Each row has a name. Each question is about the rows just above it. Places in a row count from 1.

baso: [ 85  83 137 116]
Fepad: [ 95  97 138 100]
Lisan: [ 95  97 150 100]
zopa: [ 85  83 128 126]
The next entry after [ 97 138]: -> [100]
Where does [ 96  97 138 100] differ from Fepad, and what was there? -> 1, [95]
One entry of zopa was changed: [ 85  84 128 126]. Where, and from what? -> 2, [83]

zefik: [139 101 100  84 140]
begud: [150 100 101 112 161]
vevu: [164 111 111 107 150]
Tedil: [152 114 106 132 158]
Kobiz: [134 102  94 114 156]
nos: [147  89  92  78 150]
luz: [156 107 102 122 161]
kezo: [162 119 118 109 143]
Give the next entry after [119 118]. -> [109]
Where does [139 101 101  84 140] differ from zefik, and what was there? -> 3, [100]
What is the next entry after [101 100]? -> [84]
Changed luz: [156 107 103 122 161]. Place and old value: -> 3, [102]
Where does [157 107 102 122 161] differ from luz, and what was there? -> 1, [156]

deri: [126 124 123 114]
kuv: [144 165 145 139]
noka: [110 137  98  91]
laved: [124 154 124 115]
Sufiz: [150 168 142 145]
zozo: [132 142 126 127]
dila: [164 145 138 158]
simip: [121 142 126 120]
The next entry after [165 145]: -> [139]
One entry of simip was changed: [121 142 126 121]. Where, and from what? -> 4, [120]
Changed noka: [110 137  98  90]. Place and old value: -> 4, [91]
One entry of zozo was changed: [132 142 127 127]. Where, and from what? -> 3, [126]
Where does [144 165 145 138] differ from kuv, and what was there? -> 4, [139]

nibe: [141 110 116 113 145]
Nezu: [144 126 100 121 143]
kipa: [142 125 104 119 141]
Veb: [143 110 103 113 147]
Fivu: [140 108 125 113 143]
Lera: [140 115 136 119 141]
vobo: [142 112 122 117 144]
disaf: [146 117  81 114 148]
nid: [141 108  97 107 145]
Where does [143 110 103 113 146] differ from Veb, and what was there? -> 5, [147]
The next entry after [142 125]: -> [104]
Changed vobo: [142 112 122 118 144]. Place and old value: -> 4, [117]

Dupi: [138 137 135 102 114]
rim: [145  86 121 145 114]
seru: [132 111 148 146 146]
One entry of rim was changed: [145  86 121 145 113]. Where, and from what? -> 5, [114]
Changed Dupi: [139 137 135 102 114]. Place and old value: -> 1, [138]
Changed Dupi: [138 137 135 103 114]. Place and old value: -> 4, [102]
The next entry after [137 135]: -> [102]
Where does [132 111 149 146 146] differ from seru, and what was there? -> 3, [148]
Where does [132 111 148 147 146] differ from seru, and what was there? -> 4, [146]

raka: [106 103 108 120 137 155 169 174 169 156 137 119 107 102 105 112 119 123
 121 115 108 104 107 119 137 155]
meda: [106 103 105 111 122 136 150 163 171 174 171 162 149 134 120 110 104 102
 105 111 117 121 123 121 117 111]
votu: [105 105 125 155 173 166 139 111 103 111 122 120 109 105 121 151 173 169
 143 115 103 109 117 116 110 110]
zef: [106 103 104 111 121 135 149 162 171 174 171 163 151 136 122 111 104 102
 104 110 116 121 123 122 118 112]
futu: [106 111 150 174 149 110 105 121 117 104 124 166 170 131 104 111 117 110
 114 144 169 157 121  98 105 121]
pazo: [106 103 103 107 114 123 134 146 157 143 103 125 110 160 109 103 133 122
 113 106 103 103 105 109 115 119]
memu: [105 103 108 118 135 153 167 174 171 160 143 125 110 103 103 109 116 122
 123 119 112 106 104 110 124 141]
bak: [106 105 122 150 171 171 149 120 104 105 117 123 116 106 107 126 155 174
 168 144 116 104 107 116 118 112]
bufaf: [106 104 121 148 170 172 152 124 105 104 114 123 119 109 104 118 145 169
 174 156 127 107 104 111 118 116]
peri: [106 104 119 145 168 173 158 131 109 102 110 121 122 114 105 109 128 156
 173 170 148 121 105 105 112 118]
The next entry after [109 105 121 151 173 169 143 115]: -> [103]
Give the next entry after [160 143 125 110 103 103 109]. -> [116]

fur: [132 101 121 129 137 103 115 124 139 123 120 113]
Razan: [115  96 106 156 113 124 108 116 125 135 133 123]
nub: [113  99  89 155 121 120 105 101 126 124 124 113]
bepo: [123  87  83 154 137 109 115 113 129 115 121 109]
zokes: [118 104 108 141 121 124 103 115 134 134 129 115]
nibu: [129  85 131 148 124 124 152 142 130 124 127 130]
mubos: [134  95 122 134 136 122 143 133 136 120 119 116]
The next entry after [124 103 115]: -> [134]
One entry of mubos was changed: [134  95 121 134 136 122 143 133 136 120 119 116]. Where, and from what? -> 3, [122]
One entry of fur was changed: [132 101 121 129 138 103 115 124 139 123 120 113]. Where, and from what? -> 5, [137]
Changed Razan: [115  96 106 156 113 124 108 116 125 136 133 123]. Place and old value: -> 10, [135]

rusov: [160 144 164 162 159 143 108]
Ludi: [171 152 161 176 136 176  84]
Pum: [159 137 152 169 140 157  91]
fatu: [161 141 159 162 154 148 101]
sotid: [164 143 159 161 156 152  98]
fep: [156 135 157 155 163 136 107]
gel: [161 144 166 156 169 137 113]
Where does [160 144 164 162 159 143 107] differ from rusov, and what was there? -> 7, [108]
The next entry after [161 156 152]: -> [98]
Give the next entry after [135 157]. -> [155]

zako: [123 132 137 125 146 126 126 131 124 130]
saf: [121 132 136 125 136 129 125 135 130 132]
fetu: [120 124 123 127 134 133 124 141 140 135]
bimav: [116 118 117 128 144 148 119 160 166 144]
Lufa: [123 132 137 125 132 126 126 131 124 130]
Kebe: [129 142 150 122 125 114 133 113  99 123]
One entry of bimav was changed: [116 118 117 128 144 149 119 160 166 144]. Where, and from what? -> 6, [148]
What is the next entry after [122 125 114]? -> [133]
Changed fetu: [119 124 123 127 134 133 124 141 140 135]. Place and old value: -> 1, [120]
One entry of Lufa was changed: [123 133 137 125 132 126 126 131 124 130]. Where, and from what? -> 2, [132]

soza: [ 98 137 149 101 125 124 138 104]
Fefu: [143 110 147 148 111 115 106 153]
Geda: [125 122 148 143 122 117  91 135]
One entry of Fefu was changed: [143 110 148 148 111 115 106 153]. Where, and from what? -> 3, [147]
Give the next entry after [125 124]. -> [138]
Where does [125 122 149 143 122 117  91 135] differ from Geda, and what was there? -> 3, [148]

Gupup: [148 140 136 137 121 136 111 165 143 137]
kito: [134 153 142 141 140 124 124 141 131 137]
tigi: [134 140 134 139 115 127 113 144 141 137]
Basas: [134 118 141 142 130 141 131 136 130 144]
Dak: [134 140 142 153 124 141 124 137 130 137]
sepil: [134 133 163 176 125 134 112 139 133 151]
Changed tigi: [134 140 134 139 115 128 113 144 141 137]. Place and old value: -> 6, [127]
Changed sepil: [134 133 163 176 125 134 112 139 133 152]. Place and old value: -> 10, [151]
Give the next entry after [124 124 141]. -> [131]
What is the next entry after [134 140 142 153 124 141 124]? -> [137]
Changed Gupup: [148 140 136 137 121 136 111 164 143 137]. Place and old value: -> 8, [165]

sepon: [100 115 134  93  98 142]
fifi: [115 110 112 164  98 142]
vuser: [102 142 108 126 153 140]
supef: [103 150 100 113 134 100]
Give the next entry after [102 142 108]. -> [126]
Where does [103 150 100 113 134  99] differ from supef, and what was there? -> 6, [100]
What is the next entry after [100 113 134]? -> [100]
Where does [100 115 134  93  97 142] differ from sepon, and what was there? -> 5, [98]

Lokav: [114  95 137 121 134 155]
nifi: [145 136 114  93 123 128]
Navi: [150 124 116 102 127 128]
ter: [118 172 121 134 137 155]
Kub: [111 143 144 135 126 150]
Changed Navi: [149 124 116 102 127 128]. Place and old value: -> 1, [150]
What is the next entry after [124 116 102]? -> [127]
One entry of ter was changed: [118 172 121 134 138 155]. Where, and from what? -> 5, [137]
Changed Navi: [150 124 116 102 127 129]. Place and old value: -> 6, [128]
The next entry after [137 121 134]: -> [155]
What is the next entry after [114  93]? -> [123]
Give the next entry after [114  95 137 121]. -> [134]

Gubeg: [113 135 105 124 123 148 123 128 128 110 142 125 131 119 129 140 132]
Pegim: [128 122 159 132 170 136 111 131 142 138 125 122 120 136 129 115 124]
bef: [113 135 115 124 123 148 123 128 128 110 142 125 131 119 140 129 132]
One entry of Gubeg was changed: [113 135 105 124 124 148 123 128 128 110 142 125 131 119 129 140 132]. Where, and from what? -> 5, [123]
One entry of bef was changed: [113 136 115 124 123 148 123 128 128 110 142 125 131 119 140 129 132]. Where, and from what? -> 2, [135]
The next entry after [129 140]: -> [132]

kudut: [143 120 132 111 138]
pupi: [110 132 132 111 153]
tel: [127 131 130 121  90]
Feza: [143 132 132 111 138]
One entry of pupi was changed: [109 132 132 111 153]. Where, and from what? -> 1, [110]
Where does [143 133 132 111 138] differ from Feza, and what was there? -> 2, [132]
Whose row is [143 132 132 111 138]? -> Feza
One entry of Feza was changed: [144 132 132 111 138]. Where, and from what? -> 1, [143]
The row with [143 120 132 111 138] is -> kudut
Where does [143 132 132 111 137] differ from Feza, and what was there? -> 5, [138]

sufuf: [128 137 128 140 134 129 122 124 117 124 133 120 123 138 123 128 122 124
 123 128 132 132]
dozuz: [126 137 144 122 128 141 119 137  94 125 129 112 132 149 126 144 107  99
 108 133 135 119]
gez: [127 137 121 145 138 124 122 117 124 123 135 123 119 135 122 121 127 134
 126 126 131 136]
buz: [111 133  91 151 152 105 108  84 139 112 136 125 113 133 129  91 136 179
 122 122 138 154]
leru: [130 137 129 142 134 128 124 125 119 125 134 113 125 137 122 129 124 124
 125 127 131 132]
The next entry after [125 134 113 125]: -> [137]
What is the next entry after [125 113]? -> [133]
Changed gez: [127 137 121 145 138 124 122 117 124 123 135 123 119 135 122 121 127 134
 125 126 131 136]. Place and old value: -> 19, [126]
The next entry after [105 108  84 139 112 136 125]: -> [113]
The next entry after [152 105 108]: -> [84]
One entry of dozuz was changed: [126 137 144 122 128 141 119 137  94 125 129 112 132 149 126 144 108  99
 108 133 135 119]. Where, and from what? -> 17, [107]
Changed leru: [130 137 129 142 134 128 124 125 119 125 134 113 125 137 122 129 124 123
 125 127 131 132]. Place and old value: -> 18, [124]

tof: [152 120 112 100 154 135 123 146 156 146 158  84 138  88 106 134 147 142
 117 165 124 124 116  82 157 141 112 153 160 151 121 144  86 161 164 115
 132 146  87 158 175 114  82 134]
vis: [ 95 140 133 112 116 163 123 161 153 143 121  91 145 110 130 126 140 144
 103 138 155  87  99 138 126 141 125 153 129 127  83 157  96 171 160  85
 150  81  93 124 173 140  94  99]
peku: [116 134 147 114  89 112  87  83  95 150 147 140  95 108  94 140 163 151
 173 108 159  99 100 168 127  96 135 167 172 104 121 166 120 135  85  98
 116 138  83 112 149 154 164 154]
Vob: [152 120 112 100 154 135  92 146 156 146 158  84 138  88 106 134 147 142
 117 165 124 124 116  82 157  97 112  97 160 151 121 144  86 161 164 115
 132 146  87 158 175 114  82 134]
Gaz: [175 147 133 112 116 163 123 161 153 143 121  91 130 110 130 126 140 144
 103 138 155 151 124 121 112 160 153 116 157  82 141 157  96 171 160  85
 150  81  93 124 173 140  94  99]
Where does [116 134 147 114  89 112  87  83  95 150 147 140  95 108  94 140 163 151
 173 108 159  99 100 168 127  96 135 167 172 104 121 166 120 135  84  98
 116 138  83 112 149 154 164 154] differ from peku, and what was there? -> 35, [85]
Where does [175 147 133 112 116 163 123 161 153 143 121  91 130 110 130 126 140 144
 103 138 154 151 124 121 112 160 153 116 157  82 141 157  96 171 160  85
 150  81  93 124 173 140  94  99] differ from Gaz, and what was there? -> 21, [155]
What is the next entry after [124 116  82 157 141 112 153 160 151 121]? -> [144]
Whose row is [152 120 112 100 154 135  92 146 156 146 158  84 138  88 106 134 147 142
 117 165 124 124 116  82 157  97 112  97 160 151 121 144  86 161 164 115
 132 146  87 158 175 114  82 134]? -> Vob
Give the next entry after [165 124 124 116  82 157  97 112  97 160]. -> [151]
Give the next entry after [ 94 140]. -> [163]

neve: [114 144 108 117 135 144 143 109 105 111 147 138 145 146 139 143 113 104
 102  95 138 114 105]
sas: [128 138 115 117 127 144 141 125 103 116 140 126 134 145 132 141 107 111
 115 104 137 111 123]
damaz: [124 145 106 119 127 145 144 114  96 113 147 136 141 148 133 148 107 100
  98  86 137 113 108]
dig: [142 103 110 117 131 144 143 116 103 114 145 134 140 147 135 144 110 106
 106  97 137 113 112]
dareb: [102 143 108 117 144 145 142 101 111 108 148 142 150 144 147 139 119 103
 103  98 139 115  98]
Changed dareb: [102 143 108 117 144 145 142 101 111 108 148 142 150 144 147 139 119 103
 103  98 139 116  98]. Place and old value: -> 22, [115]
Give the next entry after [142 101]. -> [111]

razo: [ 79 147 131 125]
rapub: [134 161 151 137]
davu: [150 161 129 140]
sasin: [134 161 129 138]
Where does [134 162 151 137] differ from rapub, and what was there? -> 2, [161]
Changed davu: [151 161 129 140]. Place and old value: -> 1, [150]
Where does [150 160 129 140] differ from davu, and what was there? -> 2, [161]
The row with [134 161 151 137] is -> rapub
Whose row is [134 161 129 138]? -> sasin
Where does [ 79 147 132 125] differ from razo, and what was there? -> 3, [131]

sibe: [116 137 150 135 155 129 117 137 142 127 123 119  91 131 135 130 164 141
 125 135 128 136 138 142 130 102]
kepo: [137 105 153 102 145 135 139 149 122 137 118 164 155 121 116 116 123 133
 134 124 136 127 119 128 141 140]
bog: [115 127 111 138 123 133 136 123 132 150 148 136  88 126 127 137 132 136
 117 103 121 140 137 142 131  93]
rom: [127 142  90 147  92 123 127 102 123 123 143 105 126 130 132 138 107 114
 125 123 121 124 130 120 117 132]
Lupi: [118 116 120 127 129 136 143 133 131 156 145 153  97 123 116 116 129 139
 119  99 124 141 133 143 137  97]
lis: [140 131 110 128 104 121 127 115 117 114 125 116 166 130 128 126 101 111
 133 138 130 115 120 112 120 160]
One entry of sibe was changed: [116 137 150 135 155 129 117 137 142 127 123 119  90 131 135 130 164 141
 125 135 128 136 138 142 130 102]. Where, and from what? -> 13, [91]
Where does [118 116 120 127 129 136 143 133 131 156 145 153  97 123 116 116 129 139
 119  99 124 141 133 144 137  97] differ from Lupi, and what was there? -> 24, [143]
Which row holds [137 105 153 102 145 135 139 149 122 137 118 164 155 121 116 116 123 133
 134 124 136 127 119 128 141 140]? -> kepo
Changed kepo: [137 105 153 102 145 135 139 149 122 137 118 164 155 121 116 115 123 133
 134 124 136 127 119 128 141 140]. Place and old value: -> 16, [116]

Tabag: [134 138 105  79 134 122 157 143 126 134 133 100 168 151 135 141 123 132
 112 128 134 123 126 135 128 119 131 127 165]
lela: [134 138 105  79 134 122 157 143 126 134 133 100 168 151 135 141 123 132
 112 128 134 148 126 127 114 116 111 127 132]
pezug: [134 138 105  79 134 122 157 143 126 134 133 100 168 151 135 141 123 132
 112 128 134 114 116 107 136 135 118 120 121]
Where does [134 138 104  79 134 122 157 143 126 134 133 100 168 151 135 141 123 132
 112 128 134 123 126 135 128 119 131 127 165] differ from Tabag, and what was there? -> 3, [105]
Where does [134 138 105  79 134 122 157 143 126 134 133 100 168 151 134 141 123 132
 112 128 134 114 116 107 136 135 118 120 121] differ from pezug, and what was there? -> 15, [135]
Whose row is [134 138 105  79 134 122 157 143 126 134 133 100 168 151 135 141 123 132
 112 128 134 148 126 127 114 116 111 127 132]? -> lela
Changed Tabag: [134 138 105  79 134 122 157 143 126 134 133 100 168 151 135 141 123 132
 112 128 133 123 126 135 128 119 131 127 165]. Place and old value: -> 21, [134]
Where does [134 138 105  79 134 122 157 143 126 134 133 100 168 151 135 141 124 132
 112 128 134 114 116 107 136 135 118 120 121] differ from pezug, and what was there? -> 17, [123]
The row with [134 138 105  79 134 122 157 143 126 134 133 100 168 151 135 141 123 132
 112 128 134 114 116 107 136 135 118 120 121] is -> pezug

Melo: [137 146 153 125 111 166  98 136]
goka: [166 152 148  91 123 101 156 147]
mupez: [ 91 124 155  84  93  98 166 157]
What is the next entry after [ 91 123]? -> [101]
The next entry after [ 98 166]: -> [157]
One entry of goka was changed: [166 152 148  91 123 100 156 147]. Where, and from what? -> 6, [101]
Give the next entry after [148  91 123 101 156]. -> [147]

Nav: [142 146 148 113 112 114 149 139 149 153 141 136 149 106 110 108]
rero: [117 142 153 145  98  96  99 141 144 149 139 149 153 111  91  94]
ditaz: [109 157 148 145  96 120 104 152 144 157 147 156 136 121 106 109]
doli: [117 144 153 147  91  96  98 156 145 155 149 151 145 113  87  86]
pufis: [107 142 146 148 113 113 114 149 139 149 153 141 144 110 112 112]
The next entry after [142 146 148 113 113 114 149 139 149 153 141]: -> [144]
Where does [107 142 146 148 114 113 114 149 139 149 153 141 144 110 112 112] differ from pufis, and what was there? -> 5, [113]
One entry of Nav was changed: [142 146 148 113 112 114 149 139 149 153 141 136 149 106 111 108]. Where, and from what? -> 15, [110]
Give the next entry after [149 139 149 153 141 144]. -> [110]
Where does [117 144 153 147  91  96  99 156 145 155 149 151 145 113  87  86] differ from doli, and what was there? -> 7, [98]

zavim: [109 143 133 135 124]
voga: [149  94 121 143 138]
pusun: [117 136 130 134 126]
nesu: [125 131 132 127 127]
belu: [149 129 115  95 125]
Sur: [178  77 111 123 141]
nanum: [149 120 122 109 129]
Gigoz: [118 132 136 138 128]
Where does [108 143 133 135 124] differ from zavim, and what was there? -> 1, [109]
One entry of Gigoz was changed: [118 131 136 138 128]. Where, and from what? -> 2, [132]

Daru: [103 134 114 161]
buni: [134 116  97 109]
nesun: [134 103 158 176]
What is the next entry after [134 114]? -> [161]
Give the next entry after [103 134]. -> [114]
Give the next entry after [134 103]. -> [158]

dipe: [129 133 161 111 114 161 126 116 106  82 110]
git: [121 170 126 173 125 112 172 126 108 134 114]
Sepu: [127 110 129 108 140 119 137 116 142 122  97]
nom: [127 110 129 108 140 112 172 162 117 158 120]
The next entry after [111 114 161 126]: -> [116]
Changed git: [121 170 126 173 125 112 172 126 108 134 113]. Place and old value: -> 11, [114]
Changed Sepu: [127 110 129 108 140 119 137 116 142 122  98]. Place and old value: -> 11, [97]
Give the next entry after [110 129 108 140 119 137]. -> [116]
Changed git: [121 170 126 172 125 112 172 126 108 134 114]. Place and old value: -> 4, [173]
One entry of git was changed: [121 170 126 173 125 112 172 126 109 134 114]. Where, and from what? -> 9, [108]
Where does [129 133 161 111 114 161 126 116 106  83 110] differ from dipe, and what was there? -> 10, [82]

Vege: [126 133 146 107 169 131 138]
Mal: [126 107 133 146 147 123 136]
lesek: [119 119 120 139 125 102 143]
tuzu: [101 135 142 112  99  95 127]
Where does [126 134 146 107 169 131 138] differ from Vege, and what was there? -> 2, [133]
Give the next entry after [126 107 133 146]. -> [147]

